Below are the code and all the weights of a small trained network. Each question names an input and a class and asks about switching units off, where a switched-off unit gives its printed mean instead of its output.

import numpy as np


def w(rows, s, z=0):
    codes = np.array(rows[::2]) - 128.0
    scale = np.full(codes.shape[1], s)
    scale[-1] = z or s
    return codes * scale


def norm(h):
    return h / np.sqrt((h * h).mean(-1, keepdims=True) + 1e-5)


def f(y):
    return np.maximum(y, 0)


def log_softmax(a):
    a = a - a.max(-1, keepdims=True)
    return a - np.log(np.exp(a).sum(-1, keepdims=True))


def net(x, mask):
    res = np.array(x, float).reshape(1, 8) / 4 @ E
    u = 0
    for l in range(3):
        y = f(norm(res) @ A[l][:, :-1].T + A[l][:, -1])
        res = res + np.where(mask[u : u + 4], y, B[l][:, -1]) @ B[l][:, :-1]
        u += 4
    return log_softmax(norm(res)[-1] @ U[:, :-1].T + U[:, -1])


A, B = {}, {}
E = w([
[126,123,128,124,127,123,126],'x0',
[131,127,129,127,129,129,132],'x1',
[57,154,183,150,145,74,125],'x2',
[167,99,203,71,153,99,180],'x3',
[128,127,127,129,128,128,128],'x4',
[128,128,130,125,128,128,128],'x5',
[110,99,89,198,117,122,252],'x6',
[132,129,132,130,127,127,128],'x7',
],0.004)
A[0] = w([
[171,79,207,55,171,107,114,31],'L0N0',
[186,106,121,29,127,137,73,3],'L0N1',
[41,178,207,114,194,84,28,92],'L0N2',
[137,44,153,152,124,111,254,68],'L0N3',
],0.0034,0.0024)
B[0] = w([
[150,222,195,116,100,166,178,202],'L0N0',
[161,179,158,222,236,232,140,189],'L0N1',
[232,154,24,75,1,33,115,231],'L0N2',
[138,125,43,83,155,89,68,255],'L0N3',
],0.004,0.0027)
A[1] = w([
[177,33,221,106,114,80,252,99],'L1N0',
[175,97,111,111,145,207,47,5],'L1N1',
[173,120,208,13,148,125,122,115],'L1N2',
[66,168,171,145,154,73,122,227],'L1N3',
],0.0036,0.0018)
B[1] = w([
[88,156,33,43,204,126,1,251],'L1N0',
[31,134,219,123,166,102,132,187],'L1N1',
[184,98,174,228,88,127,226,240],'L1N2',
[77,107,150,165,91,95,177,204],'L1N3',
],0.0047,0.0028)
A[2] = w([
[68,128,130,135,153,186,67,32],'L2N0',
[189,162,126,95,96,158,37,53],'L2N1',
[84,105,96,254,97,154,215,7],'L2N2',
[10,112,151,152,158,66,168,41],'L2N3',
],0.0052,0.0014)
B[2] = w([
[67,138,125,63,243,84,174,170],'L2N0',
[23,100,105,150,201,156,181,236],'L2N1',
[210,81,195,145,41,135,117,251],'L2N2',
[17,129,204,113,217,253,87,237],'L2N3',
],0.0046,0.0029)
U = w([
[6,141,116,90,251,168,99,252],'0',
[70,209,60,137,33,42,12,84],'1',
[238,162,224,109,186,219,145,99],'2',
[175,173,227,72,59,2,155,109],'3',
[212,60,45,198,12,190,140,122],'4',
[40,76,235,229,43,164,155,75],'5',
[193,52,9,51,183,90,184,85],'6',
],0.0089,0.0022)

Each question gives the input, the list of numbers given to net, and the class t.
The units are the neurons (one row each of A and B). Each row of codes is followed by its name. A weight is (code - 128) times the scale printed after its matrix; where a second scale follows, it is the last column's (A, B and U).
mask holds one flag per neuron, layer by layer. A switched-off neuron (its flag False) gives its mean, the last column of its row in B, instead of its output. The means were averaged over made-up inputs and are rounded, as every weight is.
A unit's drop is (log p(t) with every unit on - log p(t) with that unit switched off) / (log p(t) with every unit on - log p(t) with every unit switched off).
The circuit of an input: a set's keep is (log p(t) with only the set's units on - log p(t) with every unit switched off) / (log p(t) with every unit on - log p(t) with every unit switched off). Starting from all 12 units, units are removed one at a time, each time the one whose removal leaves the highest keep (on an exact tie, the one counted first), for as long as the keep stays at least 0.8.
circuit, biggest first: the units of the circuit, biggest drop first
k most important neurons: the k neurons with the biggest drops, biggest first
k most important neurons of layer l: the k neurons of layer l with the biggest drops, biggest first
input [-8,8,4,1,4,-5,-7,-2], class 3: 3 most important neurons of layer 0	(L0N2; L0N3; L0N0)
input [8,8,-7,-1,-8,8,-6,3], class 0: circuit, biggest first	(L2N1)
input [0,-6,-1,-6,2,3,2,6], class 4: 2 most important neurons	(L1N0; L2N2)
input [0,3,3,-7,3,4,1,1], class 5: circuit, biggest first	(L1N0; L2N2)
input [-3,8,4,-8,6,-3,1,-7], class 5: 2 most important neurons of layer 2	(L2N2; L2N3)
input [2,-7,-1,-8,-8,2,-2,-5], class 0: circuit, biggest first	(L2N0; L2N1)
input [8,-6,7,1,0,-2,-8,-4], class 3: circuit, biggest first	(L1N0; L0N2)
input [-5,1,3,2,7,0,5,-2], class 0: 2 most important neurons of layer 1	(L1N0; L1N2)
input [-4,1,0,8,7,-2,1,-5], class 6: 2 most important neurons of layer 0	(L0N3; L0N1)
input [-4,-5,7,3,-6,-2,-4,-3], class 3: circuit, biggest first	(L0N2; L1N0)
input [-8,-4,-2,5,7,-4,1,5], class 6: 3 most important neurons	(L1N0; L2N3; L1N2)
input [6,8,-6,-4,1,-8,0,-7], class 0: 2 most important neurons	(L1N2; L1N3)
input [-4,-6,5,-3,4,-5,1,-7], class 5: 2 most important neurons	(L1N0; L0N3)
input [-6,-5,7,3,-2,-5,4,5], class 0: circuit, biggest first	(L1N0)
input [-2,7,5,-4,-7,-3,2,-7], class 5: 3 most important neurons	(L2N2; L1N0; L2N3)
input [1,-1,-2,-7,-7,3,-7,-4], class 0: 2 most important neurons	(L2N1; L2N0)
input [3,8,1,-1,-8,8,-3,-5], class 1: 2 most important neurons	(L0N2; L2N3)
input [7,-3,-8,-3,1,6,0,2], class 0: 3 most important neurons of layer 1	(L1N2; L1N1; L1N3)
input [8,6,7,-6,0,-5,2,-1], class 5: 2 most important neurons of layer 1	(L1N0; L1N3)
input [5,8,-3,-5,1,-7,-1,-7], class 0: most important neuron of layer 1	(L1N2)
